Here is a tiny trained network, its code and every weight. The questions are about switching its units off for an input and a class, where a switched-off unit gives its printed mean instead of its output.

import numpy as np


def w(rows, s, z=0):
    codes = np.array(rows[::2]) - 128.0
    scale = np.full(codes.shape[1], s)
    scale[-1] = z or s
    return codes * scale


def f(y):
    return y / 2 * (1 + np.tanh(0.7978845608 * (y + 0.044715 * y**3)))


def log_softmax(a):
    a = a - a.max(-1, keepdims=True)
    return a - np.log(np.exp(a).sum(-1, keepdims=True))


def net(x, mask):
    res = np.array(x, float).reshape(1, 4) / 4 @ E
    y = f(res @ A[0][:, :-1].T + A[0][:, -1])
    res = res + np.where(mask, y, B[0][:, -1]) @ B[0][:, :-1]
    return log_softmax(res[-1] @ U[:, :-1].T + U[:, -1])


A, B = {}, {}
E = w([
[152,225,148],'x0',
[5,146,170],'x1',
[160,96,220],'x2',
[128,128,128],'x3',
],0.02)
A[0] = w([
[92,116,223,60],'N0',
[108,52,111,188],'N1',
[62,154,129,109],'N2',
[98,3,94,252],'N3',
[162,145,8,186],'N4',
[177,105,163,122],'N5',
[127,92,63,102],'N6',
[66,155,81,126],'N7',
[68,137,165,120],'N8',
[102,135,157,90],'N9',
[220,90,200,131],'N10',
[135,123,189,128],'N11',
[145,56,97,181],'N12',
[142,193,141,174],'N13',
[56,141,99,111],'N14',
[20,150,169,146],'N15',
[160,165,142,130],'N16',
[95,142,181,112],'N17',
[147,144,62,158],'N18',
[125,120,179,114],'N19',
[51,150,117,116],'N20',
[75,117,146,113],'N21',
[172,136,57,153],'N22',
],0.021,0.014)
B[0] = w([
[7,86,79,199],'N0',
[167,28,103,199],'N1',
[125,142,199,189],'N2',
[191,21,81,254],'N3',
[35,118,49,240],'N4',
[228,152,158,180],'N5',
[148,127,104,174],'N6',
[249,142,215,186],'N7',
[62,83,185,198],'N8',
[82,102,166,156],'N9',
[215,181,141,233],'N10',
[116,115,89,177],'N11',
[151,124,94,200],'N12',
[65,188,132,192],'N13',
[217,98,213,186],'N14',
[126,114,226,251],'N15',
[113,149,160,170],'N16',
[47,133,135,182],'N17',
[86,134,98,189],'N18',
[102,125,87,165],'N19',
[159,135,200,197],'N20',
[87,86,190,180],'N21',
[71,129,95,208],'N22',
],0.013,0.03)
U = w([
[107,118,48,147],'0',
[166,102,178,65],'1',
[204,148,100,78],'2',
[78,71,141,34],'3',
[69,205,78,225],'4',
[132,205,199,24],'5',
[165,252,136,254],'6',
[50,154,157,215],'7',
],0.02,0.0061)

Each question gives the input, the list of numbers given to net, and the class t.
The units are the neurons (one row each of A and B). Each row of codes is followed by its name. A weight is (code - 128) times the scale printed after its matrix; where a second scale follows, it is the last column's (A, B and U).
mask holds one flag per neuron, in row order. A switched-off neuron (its flag False) gives its mean, the last column of its row in B, instead of its output. The means were averaged over made-up inputs and are rounded, as every weight is.
A unit's drop is (log p(t) with every unit on - log p(t) with that unit switched off) / (log p(t) with every unit on - log p(t) with every unit switched off).
The circuit of an input: a set's keep is (log p(t) with only the set's units on - log p(t) with every unit switched off) / (log p(t) with every unit on - log p(t) with every unit switched off). Starting from the 12 units with the biggest drops (on a tie, the unit counted first), units are removed one at a time, each time the one whose removal leaves the highest keep (on an exact tie, the one counted first), for as long as the keep stays at least 0.8.
units of the circuit, in order: the units of the circuit, biggest drop first
unit that matters most: the unit with the biggest drop
k most important neurons: the k neurons with the biggest drops, biggest first
drop when u is switched off: that unit's drop, to one decimal
input [2,2,3,1], class 7: units of the circuit, in order : N3
input [2,0,8,-6], class 6: units of the circuit, in order : N10; N3; N15
input [2,1,2,2], class 7: 2 most important neurons : N3; N7
input [1,0,-4,-6], class 4: 3 most important neurons : N3; N15; N10
input [3,3,0,7], class 5: 2 most important neurons : N4; N3
input [1,3,-4,5], class 5: 2 most important neurons : N3; N1
input [-4,1,-6,-7], class 1: 3 most important neurons : N7; N0; N14
input [-4,0,6,6], class 2: 2 most important neurons : N4; N10
input [1,5,5,-3], class 7: 2 most important neurons : N3; N1
input [8,2,0,-6], class 5: 2 most important neurons : N4; N0
input [8,-5,1,7], class 6: 2 most important neurons : N0; N10
input [0,7,-7,-1], class 1: drop when N14 is switched off : 0.4
input [-7,0,-4,6], class 0: drop when N10 is switched off : 0.1
input [2,2,-2,7], class 5: drop when N3 is switched off : 0.3
input [7,2,8,0], class 7: unit that matters most : N0
